Here is a tiny trained network, its code and every weight. The questions are about switching its units off for an input and a target symbol, where a switched-off unit gives its printed mean instead of its output.

import numpy as np


def w(rows, s, z=0):
    codes = np.array(rows[::2]) - 128.0
    scale = np.full(codes.shape[1], s)
    scale[-1] = z or s
    return codes * scale


def norm(h):
    return h / np.sqrt((h * h).mean(-1, keepdims=True) + 1e-5)


def f(y):
    return np.maximum(y, 0)


def softmax(a):
    e = np.exp(a - a.max(-1, keepdims=True))
    return e / e.sum(-1, keepdims=True)


def log_softmax(a):
    a = a - a.max(-1, keepdims=True)
    return a - np.log(np.exp(a).sum(-1, keepdims=True))


def net(x, mask):
    ids = ['ΓΞεζστφ'.index(c) for c in x.split()]
    T = len(ids)
    res = E[ids] + P[:T]
    r = norm(res)
    for j in range(3):
        rows = slice(2 * j, 2 * j + 2)
        q, k, v = (r @ M[0][rows].T for M in (Q, K, V))
        z = softmax(np.where(np.tri(T) > 0, q @ k.T / 2**0.5, -1e9)) @ v
        o = O[0][rows]
        res = res + np.where(mask[j], z, o[:, -1]) @ o[:, :-1]
    y = f(norm(res) @ A[0][:, :-1].T + A[0][:, -1])
    res = res + np.where(mask[3:7], y, B[0][:, -1]) @ B[0][:, :-1]
    return log_softmax(norm(res)[-1] @ U[:, :-1].T + U[:, -1])


Q, K, V, O, A, B = {}, {}, {}, {}, {}, {}
E = w([
[44,85,158,177,121,156],'Γ',
[146,192,93,125,83,166],'Ξ',
[80,156,82,177,173,104],'ε',
[94,250,135,213,111,52],'ζ',
[118,62,52,159,83,118],'σ',
[135,76,127,90,208,167],'τ',
[194,165,82,177,149,68],'φ',
],0.016)
P = w([
[179,163,152,176,183,255],'0',
[134,178,140,105,142,169],'1',
[130,159,129,109,134,150],'2',
[114,148,116,125,133,130],'3',
[123,131,112,137,126,124],'4',
[126,124,102,146,121,112],'5',
[126,113,102,150,114,111],'6',
[127,108,82,154,111,105],'7',
[136,99,82,160,106,110],'8',
[144,96,71,168,100,109],'9',
[131,80,45,152,108,114],'10',
[150,84,76,187,100,114],'11',
],0.0082)
Q[0] = w([
[154,21,25,150,64,170],'head 0',
[86,130,82,164,184,159],'head 0',
[102,74,127,88,80,34],'head 1',
[118,130,159,7,71,121],'head 1',
[152,13,173,71,195,174],'head 2',
[186,56,45,167,114,183],'head 2',
],0.019)
K[0] = w([
[137,90,54,249,160,234],'head 0',
[127,23,85,130,103,80],'head 0',
[123,165,187,50,134,143],'head 1',
[135,164,224,117,127,73],'head 1',
[144,144,199,87,239,175],'head 2',
[181,85,77,194,189,198],'head 2',
],0.02)
V[0] = w([
[110,27,182,136,76,70],'head 0',
[106,190,118,135,51,52],'head 0',
[176,101,141,203,106,211],'head 1',
[152,179,205,144,179,152],'head 1',
[170,37,125,126,101,2],'head 2',
[237,192,78,53,84,93],'head 2',
],0.022)
O[0] = w([
[135,215,45,55,94,100,11],'head 0',
[74,119,59,193,86,76,50],'head 0',
[186,204,155,91,71,122,200],'head 1',
[85,213,120,116,170,188,84],'head 1',
[239,177,208,158,241,146,20],'head 2',
[168,126,156,165,83,246,75],'head 2',
],0.013,0.011)
A[0] = w([
[110,4,99,118,118,120,100],'neuron 0',
[106,180,155,251,101,119,2],'neuron 1',
[206,162,162,252,151,155,23],'neuron 2',
[96,125,186,93,114,185,42],'neuron 3',
],0.024,0.00079)
B[0] = w([
[212,123,111,189,131,56,255],'neuron 0',
[190,188,178,85,179,145,213],'neuron 1',
[101,118,3,102,95,58,216],'neuron 2',
[168,69,101,124,167,117,201],'neuron 3',
],0.02,0.014)
U = w([
[64,136,112,86,82,76,120],'Γ',
[167,98,134,179,54,190,174],'Ξ',
[101,55,122,247,179,34,110],'ε',
[149,215,172,195,154,136,251],'ζ',
[194,159,249,73,25,86,3],'σ',
[161,112,157,85,205,157,219],'τ',
[169,153,2,157,184,175,19],'φ',
],0.0076,0.0037)

Each question gives the input, a string of symbols that net reads in full, and the target symbol t.
The units are the heads (2 rows each of Q, K, V and O) and the neurons (one row each of A and B). Each row of codes is followed by its name. A weight is (code - 128) times the scale printed after its matrix; where a second scale follows, it is the last column's (O, A, B and U).
mask holds one flag per unit, heads first, then neurons. A switched-off unit (its flag False) gives its mean, the last column of its rows in O or B, instead of its output. The means were averaged over made-up inputs and are rounded, as every weight is.
A unit's drop is (log p(t) with every unit on - log p(t) with that unit switched off) / (log p(t) with every unit on - log p(t) with every unit switched off).
The circuit of an input: a set's keep is (log p(t) with only the set's units on - log p(t) with every unit switched off) / (log p(t) with every unit on - log p(t) with every unit switched off). Starting from all 7 units, units are removed one at a time, each time the one whose removal leaves the highest keep (on an exact tie, the one counted first), for as long as the keep stays at least 0.8.
circuit, biggest first: the units of the circuit, biggest drop first
k most important neurons: the k neurons with the biggest drops, biggest first
which heads matter: for each layer, one digit per head in row order, 1 if its drop is at least 0.15 and else 0, layers parted by /
input ζ ζ τ σ, target φ: circuit, biggest first => head 2; head 1; neuron 2
input σ ε τ φ, target σ: circuit, biggest first => head 1
input τ Γ ε Γ ζ τ ε σ, target Γ: circuit, biggest first => head 0; head 1; neuron 0; head 2
input ε ε ζ, target ζ: circuit, biggest first => neuron 1; head 0; head 1; neuron 2
input ε τ τ τ ε Γ τ τ τ ε Γ ε, target Γ: 2 most important neurons => neuron 0; neuron 1
input ε φ ε τ ζ τ τ ε τ ε Ξ Γ, target Γ: which heads matter => 100
input τ τ Ξ ε ε ζ τ Ξ φ σ, target Γ: which heads matter => 110
input σ ε τ τ, target σ: which heads matter => 010
input ε ζ φ ζ ε, target ζ: which heads matter => 110
input φ ε Ξ σ, target Ξ: 3 most important neurons => neuron 2; neuron 1; neuron 0
input σ Ξ τ τ ε Ξ Γ ε ζ τ, target σ: which heads matter => 110
input Ξ ζ φ, target φ: circuit, biggest first => neuron 2; head 2
input ε ε Ξ ε, target Ξ: which heads matter => 001
input ε τ τ τ ε ζ ζ ε ε ε τ ε, target τ: which heads matter => 101
input ε τ τ, target τ: which heads matter => 110
input ζ ε ε τ ζ τ ε, target τ: which heads matter => 100
input ε ζ φ ε φ ε ε τ τ, target τ: which heads matter => 101
input τ ε ε φ ε ε τ φ ε, target φ: circuit, biggest first => head 2; neuron 2
input ε Ξ τ ζ ε φ Γ ε, target φ: which heads matter => 111
input Ξ Ξ φ, target φ: which heads matter => 001
input τ ζ τ ζ ε ζ ζ Γ σ Ξ τ, target Γ: circuit, biggest first => head 2
input Γ Ξ Ξ, target Ξ: circuit, biggest first => head 2
input σ Γ ζ ζ, target σ: 2 most important neurons => neuron 1; neuron 0
input τ ε Γ, target Γ: circuit, biggest first => head 2; head 0
